Below are the code and all the weights of a small trained network. Each question names an input and a target symbol and asks about switching units off, where a switched-off unit gives its printed mean instead of its output.

import numpy as np


def w(rows, s, z=0):
    codes = np.array(rows[::2]) - 128.0
    scale = np.full(codes.shape[1], s)
    scale[-1] = z or s
    return codes * scale


def f(y):
    return y / 2 * (1 + np.tanh(0.7978845608 * (y + 0.044715 * y**3)))


def softmax(a):
    e = np.exp(a - a.max(-1, keepdims=True))
    return e / e.sum(-1, keepdims=True)


def log_softmax(a):
    a = a - a.max(-1, keepdims=True)
    return a - np.log(np.exp(a).sum(-1, keepdims=True))


def net(x, mask):
    ids = ['αβγζηθμτφ'.index(c) for c in x.split()]
    T = len(ids)
    res = E[ids] + P[:T]
    r = res
    for j in range(3):
        rows = slice(4 * j, 4 * j + 4)
        q, k, v = (r @ M[0][rows].T for M in (Q, K, V))
        z = softmax(np.where(np.tri(T) > 0, q @ k.T / 4**0.5, -1e9)) @ v
        o = O[0][rows]
        res = res + np.where(mask[j], z, o[:, -1]) @ o[:, :-1]
    y = f(res @ A[0][:, :-1].T + A[0][:, -1])
    res = res + np.where(mask[3:27], y, B[0][:, -1]) @ B[0][:, :-1]
    return log_softmax(res[-1] @ U[:, :-1].T + U[:, -1])


Q, K, V, O, A, B = {}, {}, {}, {}, {}, {}
E = w([
[127,254,114,181,171,74,143,145,191],'α',
[167,119,66,187,62,108,188,114,180],'β',
[212,165,155,156,153,141,98,155,201],'γ',
[36,156,79,95,174,194,142,164,161],'ζ',
[72,155,147,95,151,185,144,199,164],'η',
[111,134,110,101,193,219,90,173,149],'θ',
[126,171,153,110,110,124,138,79,115],'μ',
[142,111,46,85,148,98,147,192,144],'τ',
[104,155,230,167,173,127,219,125,186],'φ',
],0.0086)
P = w([
[92,3,125,246,117,42,19,187,72],'0',
[142,79,134,192,99,132,101,189,27],'1',
[148,85,124,165,108,131,111,176,42],'2',
[154,87,105,145,121,134,120,167,59],'3',
[150,90,98,133,132,150,131,149,73],'4',
[158,68,100,109,117,152,135,140,89],'5',
[150,69,88,95,136,154,138,127,109],'6',
[139,68,80,75,125,159,144,120,129],'7',
[134,63,81,56,114,148,148,121,152],'8',
[124,65,77,33,111,144,150,116,171],'9',
[113,65,79,14,102,136,155,115,193],'10',
],0.0047)
Q[0] = w([
[131,86,97,111,61,127,141,105,105],'head 1',
[201,145,99,144,147,130,66,159,148],'head 1',
[76,155,52,155,139,76,135,136,125],'head 1',
[70,123,113,2,129,144,60,117,80],'head 1',
[136,131,134,125,134,129,114,128,133],'head 2',
[135,133,133,135,127,119,137,123,139],'head 2',
[119,134,131,128,137,138,139,137,128],'head 2',
[122,134,142,128,120,122,124,116,124],'head 2',
[141,116,129,127,134,96,131,99,128],'head 3',
[113,145,122,140,112,169,137,120,128],'head 3',
[118,127,136,139,142,118,126,109,141],'head 3',
[138,117,122,147,132,122,124,128,148],'head 3',
],0.08)
K[0] = w([
[155,73,80,143,68,136,142,73,115],'head 1',
[207,155,99,131,129,128,65,175,150],'head 1',
[77,179,54,134,123,100,162,159,107],'head 1',
[91,130,101,2,122,138,100,94,154],'head 1',
[137,128,128,125,137,130,117,126,134],'head 2',
[126,126,133,135,130,119,130,121,135],'head 2',
[133,135,128,123,140,131,147,140,122],'head 2',
[117,117,143,125,128,111,107,114,116],'head 2',
[145,142,124,120,118,147,150,123,116],'head 3',
[118,116,131,148,123,119,113,106,125],'head 3',
[129,136,133,133,144,133,138,118,140],'head 3',
[150,133,120,127,127,141,131,148,155],'head 3',
],0.084)
V[0] = w([
[134,131,118,97,138,128,150,111,161],'head 1',
[151,149,124,101,112,170,166,70,222],'head 1',
[117,121,146,181,119,136,79,137,80],'head 1',
[135,116,108,78,144,92,143,171,88],'head 1',
[91,92,126,175,142,99,99,163,127],'head 2',
[73,74,111,207,141,101,85,201,202],'head 2',
[179,129,99,107,146,170,152,145,250],'head 2',
[112,132,138,139,117,131,100,106,54],'head 2',
[44,195,172,149,115,139,167,196,137],'head 3',
[110,116,132,97,171,218,33,79,100],'head 3',
[80,118,40,113,147,121,93,188,112],'head 3',
[52,195,43,134,146,87,152,32,113],'head 3',
],0.015)
O[0] = w([
[154,120,132,148,157,129,89,153,97,147],'head 1',
[139,164,179,183,174,96,49,151,98,136],'head 1',
[79,153,152,99,85,111,184,99,183,83],'head 1',
[161,86,62,118,128,166,116,159,101,175],'head 1',
[124,121,131,172,79,143,161,157,91,185],'head 2',
[101,107,121,212,22,158,246,174,57,254],'head 2',
[64,135,85,92,47,150,231,75,188,169],'head 2',
[144,128,159,140,185,100,50,177,106,96],'head 2',
[161,6,31,103,38,76,128,114,112,206],'head 3',
[224,69,129,140,229,237,194,92,88,110],'head 3',
[50,2,199,124,201,12,172,94,68,254],'head 3',
[155,10,223,97,80,208,64,67,195,26],'head 3',
],0.0076,0.0053)
A[0] = w([
[174,125,132,144,124,107,137,106,116,100],'neuron 1',
[146,138,136,135,160,139,165,115,114,58],'neuron 2',
[192,148,158,224,116,79,92,108,79,84],'neuron 3',
[157,126,164,151,138,111,95,131,86,94],'neuron 4',
[185,154,154,64,191,154,52,88,158,101],'neuron 5',
[162,125,144,139,123,191,120,109,149,103],'neuron 6',
[168,125,121,77,237,161,38,116,236,9],'neuron 7',
[133,134,154,108,105,133,115,108,78,126],'neuron 8',
[165,148,158,168,99,102,121,83,138,112],'neuron 9',
[64,160,157,115,118,165,76,141,127,72],'neuron 10',
[117,74,168,117,135,146,129,109,122,52],'neuron 11',
[174,158,153,63,151,154,58,66,87,157],'neuron 12',
[140,176,114,7,76,143,183,13,166,87],'neuron 13',
[184,137,161,202,106,81,103,90,107,209],'neuron 14',
[99,98,143,107,86,156,92,107,140,79],'neuron 15',
[150,161,113,53,97,109,196,46,219,133],'neuron 16',
[124,160,115,120,148,144,121,151,110,73],'neuron 17',
[167,158,154,176,137,131,121,123,118,100],'neuron 18',
[139,139,92,92,96,146,116,146,142,63],'neuron 19',
[57,145,166,110,144,137,113,126,125,79],'neuron 20',
[120,110,134,108,130,221,118,151,149,131],'neuron 21',
[120,172,119,118,107,161,119,100,173,74],'neuron 22',
[93,123,132,91,101,159,84,156,128,85],'neuron 23',
[127,129,141,146,177,150,151,117,111,58],'neuron 24',
],0.021,0.014)
B[0] = w([
[56,127,130,185,50,126,182,151,111,118],'neuron 1',
[127,135,160,97,145,149,122,112,132,117],'neuron 2',
[112,93,123,124,148,157,115,124,113,192],'neuron 3',
[148,147,132,105,105,116,135,118,143,138],'neuron 4',
[27,113,153,218,208,164,99,184,72,145],'neuron 5',
[112,157,112,99,157,95,137,119,117,131],'neuron 6',
[142,130,27,91,97,134,192,49,254,132],'neuron 7',
[94,127,118,165,121,104,156,141,143,136],'neuron 8',
[132,94,124,119,114,123,157,135,94,141],'neuron 9',
[178,119,110,121,126,103,175,125,139,120],'neuron 10',
[145,137,133,163,125,124,99,68,122,148],'neuron 11',
[152,103,165,66,64,96,122,111,135,164],'neuron 12',
[111,148,91,176,172,143,145,140,137,137],'neuron 13',
[136,184,133,136,149,134,129,122,147,255],'neuron 14',
[66,128,148,132,154,123,138,140,164,121],'neuron 15',
[148,121,176,85,81,110,101,118,118,149],'neuron 16',
[128,138,135,152,130,133,127,111,144,120],'neuron 17',
[127,113,104,133,89,102,135,118,131,137],'neuron 18',
[124,144,106,120,126,165,111,111,67,132],'neuron 19',
[127,135,172,125,119,143,94,130,112,138],'neuron 20',
[146,83,141,152,109,174,91,132,151,171],'neuron 21',
[83,98,139,129,144,108,125,156,123,123],'neuron 22',
[101,137,119,119,107,134,115,93,144,131],'neuron 23',
[122,126,144,114,110,173,160,110,123,123],'neuron 24',
],0.038,0.0059)
U = w([
[149,252,108,228,159,165,124,158,154,243],'α',
[204,183,147,80,12,97,122,104,175,201],'β',
[113,158,200,158,110,126,52,172,64,55],'γ',
[77,146,118,135,96,134,102,116,162,31],'ζ',
[131,172,76,122,69,171,86,118,92,25],'η',
[156,70,48,96,144,77,150,184,94,253],'θ',
[152,146,148,108,123,181,150,115,110,32],'μ',
[176,110,126,170,81,204,78,166,155,123],'τ',
[159,125,124,179,113,124,102,68,112,44],'φ',
],0.0038,0.0039)

Each question gives the input, a string of symbols that net reads in full, and the target symbol t.
The units are the heads (4 rows each of Q, K, V and O) and the neurons (one row each of A and B). Each row of codes is followed by its name. A weight is (code - 128) times the scale printed after its matrix; where a second scale follows, it is the last column's (O, A, B and U).
mask holds one flag per unit, heads first, then neurons. A switched-off unit (its flag False) gives its mean, the last column of its rows in O or B, instead of its output. The means were averaged over made-up inputs and are rounded, as every weight is.
A unit's drop is (log p(t) with every unit on - log p(t) with that unit switched off) / (log p(t) with every unit on - log p(t) with every unit switched off).
The circuit of an input: a set's keep is (log p(t) with only the set's units on - log p(t) with every unit switched off) / (log p(t) with every unit on - log p(t) with every unit switched off). Starting from the 12 units with the biggest drops (on a tie, the unit counted first), units are removed one at a time, each time the one whose removal leaves the highest keep (on an exact tie, the one counted first), for as long as the keep stays at least 0.8.
units of the circuit, in order: the units of the circuit, biggest drop first
k most important neurons: the k neurons with the biggest drops, biggest first
which heads matter: for each layer, one digit per head in row order, 1 if its drop is at least 0.15 and else 0, layers parted by /
input η μ μ η μ, target γ: units of the circuit, in order	(neuron 5; head 2; head 3)
input μ β τ η μ η η γ τ τ μ, target γ: which heads matter	111
input α η ζ ζ α ζ, target ζ: units of the circuit, in order	(head 3; neuron 15)
input η η η μ μ η η, target θ: which heads matter	001
input τ η η η, target γ: which heads matter	001
input η φ μ, target α: units of the circuit, in order	(neuron 14; head 2)
input τ η τ η η α α, target β: units of the circuit, in order	(head 2; head 3; neuron 16)
input θ η μ θ, target μ: units of the circuit, in order	(head 3; neuron 24)
input β η α μ η, target β: which heads matter	001
input γ μ η η θ η η μ η μ η, target α: units of the circuit, in order	(head 3; neuron 17)
input μ η η η β η ζ η η β, target β: units of the circuit, in order	(neuron 16; head 2)
input φ η μ τ α ζ τ ζ η, target η: 2 most important neurons	(neuron 19; neuron 23)
input η θ γ α η μ μ μ τ η η, target θ: which heads matter	101
input η φ η η α η η μ μ β, target α: units of the circuit, in order	(head 1; neuron 14)
input γ ζ η μ, target α: which heads matter	000
input η η η γ η η γ, target β: which heads matter	010
input β μ τ β η η ζ, target β: 3 most important neurons	(neuron 10; neuron 20; neuron 23)
input φ η η η, target η: units of the circuit, in order	(head 3; neuron 19)
input η η γ γ η η ζ, target θ: units of the circuit, in order	(head 3; neuron 14)
input η θ η μ β η μ η μ μ α, target α: 3 most important neurons	(neuron 14; neuron 12; neuron 16)
input θ φ α η γ, target α: which heads matter	000
input γ η μ α η η γ γ θ, target α: units of the circuit, in order	(head 3; neuron 17)
input γ η η η η η η ζ β μ ζ, target α: which heads matter	101
input τ η γ θ, target γ: which heads matter	001
input τ μ μ η η β μ η η θ μ, target ζ: which heads matter	111
input α μ β τ η γ η α, target β: which heads matter	000
